Here is a tiny trained network, its code and every weight. The questions are about switching its units off for an input and a class, where a switched-off unit gives its printed mean instead of its output.

import numpy as np


def w(rows, s, z=0):
    codes = np.array(rows[::2]) - 128.0
    scale = np.full(codes.shape[1], s)
    scale[-1] = z or s
    return codes * scale


def f(y):
    return np.maximum(y, 0)


def log_softmax(a):
    a = a - a.max(-1, keepdims=True)
    return a - np.log(np.exp(a).sum(-1, keepdims=True))


def net(x, mask):
    res = np.array(x, float).reshape(1, 6) / 4 @ E
    y = f(res @ A[0][:, :-1].T + A[0][:, -1])
    res = res + np.where(mask, y, B[0][:, -1]) @ B[0][:, :-1]
    return log_softmax(res[-1] @ U[:, :-1].T + U[:, -1])


A, B = {}, {}
E = w([
[128,127,127,127,130],'x0',
[139,137,88,174,3],'x1',
[85,92,29,29,109],'x2',
[13,108,228,87,70],'x3',
[242,70,178,53,81],'x4',
[109,4,112,184,143],'x5',
],0.0047)
A[0] = w([
[71,122,176,94,111,57],'neuron 0',
[135,67,143,186,140,161],'neuron 1',
[160,170,172,175,141,119],'neuron 2',
[10,182,76,199,186,33],'neuron 3',
[200,65,166,72,80,45],'neuron 4',
[172,143,217,187,136,176],'neuron 5',
[132,141,93,170,12,185],'neuron 6',
[81,138,171,108,102,62],'neuron 7',
[60,106,216,91,77,36],'neuron 8',
[91,15,92,181,149,89],'neuron 9',
[118,105,47,20,113,135],'neuron 10',
[194,140,92,138,153,81],'neuron 11',
[121,199,127,110,127,108],'neuron 12',
[92,124,52,71,133,133],'neuron 13',
[145,159,132,100,113,94],'neuron 14',
[111,133,136,118,183,151],'neuron 15',
[175,148,75,141,148,3],'neuron 16',
[187,130,66,131,162,10],'neuron 17',
[145,201,142,109,129,82],'neuron 18',
[172,161,82,154,154,90],'neuron 19',
[147,131,121,133,79,99],'neuron 20',
[183,88,181,66,161,75],'neuron 21',
[132,254,117,73,123,133],'neuron 22',
[129,129,158,69,226,89],'neuron 23',
[111,107,160,102,224,224],'neuron 24',
],0.0099,0.002)
B[0] = w([
[122,88,96,139,201,188],'neuron 0',
[144,78,183,110,97,198],'neuron 1',
[75,135,196,143,133,203],'neuron 2',
[232,239,123,64,156,252],'neuron 3',
[205,207,122,59,138,223],'neuron 4',
[77,165,223,157,148,245],'neuron 5',
[118,144,34,207,65,247],'neuron 6',
[117,96,101,136,194,180],'neuron 7',
[120,85,76,125,252,226],'neuron 8',
[145,47,176,63,68,216],'neuron 9',
[95,165,250,189,154,229],'neuron 10',
[126,101,107,137,209,202],'neuron 11',
[145,78,146,104,95,187],'neuron 12',
[78,161,208,159,134,204],'neuron 13',
[138,109,130,95,107,161],'neuron 14',
[139,134,99,169,94,179],'neuron 15',
[105,103,93,113,196,180],'neuron 16',
[97,97,98,110,212,192],'neuron 17',
[131,78,150,86,96,188],'neuron 18',
[126,92,102,152,195,202],'neuron 19',
[130,145,82,146,104,165],'neuron 20',
[174,206,81,114,106,213],'neuron 21',
[177,29,161,98,68,248],'neuron 22',
[61,129,47,159,50,213],'neuron 23',
[145,110,74,205,52,234],'neuron 24',
],0.021,0.0044)
U = w([
[91,63,63,131,238,99],'0',
[195,217,106,65,124,119],'1',
[43,156,221,181,127,103],'2',
[144,2,154,63,58,96],'3',
[89,136,30,221,59,100],'4',
[122,114,134,151,123,254],'5',
],0.0073,0.0066)

Each question gives the input, the list of numbers given to net, and the class t.
The units are the neurons (one row each of A and B). Each row of codes is followed by its name. A weight is (code - 128) times the scale printed after its matrix; where a second scale follows, it is the last column's (A, B and U).
mask holds one flag per neuron, in row order. A switched-off neuron (its flag False) gives its mean, the last column of its row in B, instead of its output. The means were averaged over made-up inputs and are rounded, as every weight is.
A unit's drop is (log p(t) with every unit on - log p(t) with that unit switched off) / (log p(t) with every unit on - log p(t) with every unit switched off).
The circuit of an input: a set's keep is (log p(t) with only the set's units on - log p(t) with every unit switched off) / (log p(t) with every unit on - log p(t) with every unit switched off). Starting from the 12 units with the biggest drops (on a tie, the unit counted first), units are removed one at a time, each time the one whose removal leaves the highest keep (on an exact tie, the one counted first), for as long as the keep stays at least 0.8.
circuit, biggest first: the units of the circuit, biggest drop first
unit that matters most: the unit with the biggest drop
top k neurons: the k neurons with the biggest drops, biggest first
drop of u: that unit's drop, to one decimal
input [4,-8,6,8,-2,-5], class 0: top 4 neurons : [neuron 8; neuron 0; neuron 7; neuron 6]
input [-2,0,-5,-2,-4,7], class 3: circuit, biggest first : [neuron 9]
input [-1,0,4,3,1,-7], class 3: top 2 neurons : [neuron 22; neuron 5]
input [-3,-8,4,-1,0,-4], class 4: top 2 neurons : [neuron 23; neuron 24]
input [-1,-2,-4,-3,2,3], class 2: top 2 neurons : [neuron 5; neuron 22]
input [1,-7,8,6,-3,-4], class 2: top 2 neurons : [neuron 10; neuron 13]
input [-3,1,-5,0,-7,-7], class 1: top 3 neurons : [neuron 3; neuron 9; neuron 1]
input [-7,0,-6,-7,4,1], class 0: circuit, biggest first : [neuron 11; neuron 17]
input [0,-5,-2,-4,5,-6], class 3: top 2 neurons : [neuron 22; neuron 3]
input [1,5,-8,-7,6,2], class 2: top 3 neurons : [neuron 5; neuron 2; neuron 8]
input [1,6,4,0,-2,-1], class 4: top 2 neurons : [neuron 6; neuron 5]
input [-6,-6,5,-1,1,5], class 4: top 2 neurons : [neuron 24; neuron 23]
input [6,-8,-8,-5,3,2], class 2: top 4 neurons : [neuron 5; neuron 2; neuron 6; neuron 1]
input [4,5,6,-5,5,5], class 2: unit that matters most : neuron 10
input [-1,2,-2,8,-6,8], class 0: top 3 neurons : [neuron 8; neuron 22; neuron 0]
input [4,-5,-7,-7,2,-3], class 0: top 4 neurons : [neuron 11; neuron 19; neuron 17; neuron 10]
input [6,7,1,1,-4,-8], class 3: drop of neuron 22 : 1.0
input [-7,-1,1,5,-8,-2], class 1: drop of neuron 3 : 1.6
input [7,1,-3,-3,8,1], class 1: drop of neuron 4 : 0.2
input [4,0,8,3,7,-3], class 2: unit that matters most : neuron 10
